Here is a tiny trained network, its code and every weight. The questions are about switching its units off for an input and a class, where a switched-off unit gives its printed mean instead of its output.

import numpy as np


def w(rows, s, z=0):
    codes = np.array(rows[::2]) - 128.0
    scale = np.full(codes.shape[1], s)
    scale[-1] = z or s
    return codes * scale


def f(y):
    return np.maximum(y, 0)


def log_softmax(a):
    a = a - a.max(-1, keepdims=True)
    return a - np.log(np.exp(a).sum(-1, keepdims=True))


def net(x, mask):
    res = np.array(x, float).reshape(1, 7) / 4 @ E
    y = f(res @ A[0][:, :-1].T + A[0][:, -1])
    res = res + np.where(mask, y, B[0][:, -1]) @ B[0][:, :-1]
    return log_softmax(res[-1] @ U[:, :-1].T + U[:, -1])


A, B = {}, {}
E = w([
[156,91,195,152,84,220,136,69,172],'x0',
[98,140,97,177,83,152,163,126,122],'x1',
[143,187,138,125,20,105,145,146,51],'x2',
[85,136,179,101,163,50,92,118,94],'x3',
[130,59,155,247,127,127,61,163,114],'x4',
[41,202,209,178,112,163,107,81,77],'x5',
[142,109,170,160,192,162,219,109,108],'x6',
],0.011)
A[0] = w([
[22,159,173,81,193,68,135,147,88,215],'N1',
[186,15,162,182,110,183,139,155,150,124],'N2',
[192,128,35,54,201,40,166,120,164,254],'N3',
[118,124,96,177,97,104,60,116,54,130],'N4',
[68,107,129,124,121,103,69,126,144,162],'N5',
[153,99,49,57,169,104,136,124,174,130],'N6',
[223,31,57,64,169,146,125,158,204,146],'N7',
[190,161,89,105,169,110,198,131,90,119],'N8',
[138,104,75,112,209,100,99,105,185,68],'N9',
[109,144,63,83,98,166,140,98,127,155],'N10',
[127,179,139,132,47,221,223,44,141,149],'N11',
[43,176,181,161,172,140,132,42,141,175],'N12',
[117,145,49,186,43,79,100,254,119,141],'N13',
[50,151,166,216,194,129,68,142,151,165],'N14',
[130,116,86,108,134,146,117,126,148,47],'N15',
[174,31,198,221,207,180,119,113,120,204],'N16',
[63,178,70,157,5,126,103,164,54,175],'N17',
[120,132,127,58,154,72,141,115,68,68],'N18',
[156,144,195,13,65,76,37,125,128,183],'N19',
],0.0085,0.0039)
B[0] = w([
[47,188,134,73,218,100,160,99,49,211],'N1',
[149,59,198,189,57,96,141,104,174,220],'N2',
[85,40,133,47,166,74,103,225,161,239],'N3',
[198,169,105,185,198,143,86,109,84,183],'N4',
[116,161,79,137,143,148,91,103,111,168],'N5',
[144,73,63,45,132,126,86,218,179,200],'N6',
[95,41,112,139,133,154,42,210,216,247],'N7',
[129,122,178,89,111,91,186,146,159,176],'N8',
[82,83,98,135,162,163,54,145,159,183],'N9',
[100,159,79,89,86,129,136,177,133,174],'N10',
[122,137,91,88,33,243,212,159,131,222],'N11',
[73,102,81,134,124,177,144,80,72,202],'N12',
[228,71,113,193,144,62,113,180,98,222],'N13',
[132,124,100,182,216,173,126,77,51,202],'N14',
[150,120,106,118,134,145,143,134,153,145],'N15',
[156,78,234,195,107,163,134,4,195,249],'N16',
[236,150,77,167,91,100,150,185,60,231],'N17',
[108,166,173,80,141,76,144,145,127,172],'N18',
[119,254,127,102,82,103,37,82,159,204],'N19',
],0.0078,0.015)
U = w([
[206,105,104,197,115,72,88,191,90,203],'0',
[142,56,237,203,80,171,132,72,232,128],'1',
[79,224,141,75,109,100,36,92,111,101],'2',
[80,36,109,86,159,124,41,219,254,108],'3',
[32,106,131,159,242,186,126,77,72,85],'4',
[102,137,109,82,4,237,192,160,148,217],'5',
[64,132,161,44,187,37,183,179,119,8],'6',
],0.0084,0.0018)

Each question gives the input, the list of numbers given to net, and the class t.
The units are the neurons (one row each of A and B). Each row of codes is followed by its name. A weight is (code - 128) times the scale printed after its matrix; where a second scale follows, it is the last column's (A, B and U).
mask holds one flag per neuron, in row order. A switched-off neuron (its flag False) gives its mean, the last column of its row in B, instead of its output. The means were averaged over made-up inputs and are rounded, as every weight is.
A unit's drop is (log p(t) with every unit on - log p(t) with that unit switched off) / (log p(t) with every unit on - log p(t) with every unit switched off).
The circuit of an input: a set's keep is (log p(t) with only the set's units on - log p(t) with every unit switched off) / (log p(t) with every unit on - log p(t) with every unit switched off). Starting from the 12 units with the biggest drops (on a tie, the unit counted first), units are removed one at a time, each time the one whose removal leaves the highest keep (on an exact tie, the one counted first), for as long as the keep stays at least 0.8.
units of the circuit, in order: the units of the circuit, biggest drop first
unit that matters most: the unit with the biggest drop
k most important neurons: the k neurons with the biggest drops, biggest first
drop of u: that unit's drop, to one decimal
input [-6,-6,1,3,-5,1,-5], class 6: units of the circuit, in order => [N1]
input [-8,6,3,8,6,0,7], class 4: 2 most important neurons => [N1, N14]
input [5,0,3,7,-6,5,2], class 5: 4 most important neurons => [N11, N12, N4, N14]
input [7,-6,6,7,3,7,7], class 4: 3 most important neurons => [N12, N1, N14]
input [-8,-1,0,-5,-1,8,-5], class 0: 2 most important neurons => [N17, N13]
input [3,-8,-1,-2,2,5,-3], class 1: 2 most important neurons => [N1, N16]
input [1,-6,-2,3,8,5,5], class 4: 4 most important neurons => [N14, N12, N1, N7]
input [6,-5,-5,5,6,5,-5], class 4: 2 most important neurons => [N14, N12]
input [-1,3,-6,-4,6,6,0], class 1: 3 most important neurons => [N16, N1, N2]
input [6,1,-8,-4,3,-8,8], class 1: 2 most important neurons => [N16, N2]
input [2,-7,5,0,5,1,2], class 1: drop of N16 => 0.0
input [2,5,-2,1,0,-4,6], class 1: drop of N16 => 0.1
input [-6,7,2,-5,7,-7,-6], class 0: drop of N13 => 0.1
input [6,3,-4,-1,1,-1,-6], class 1: unit that matters most => N3
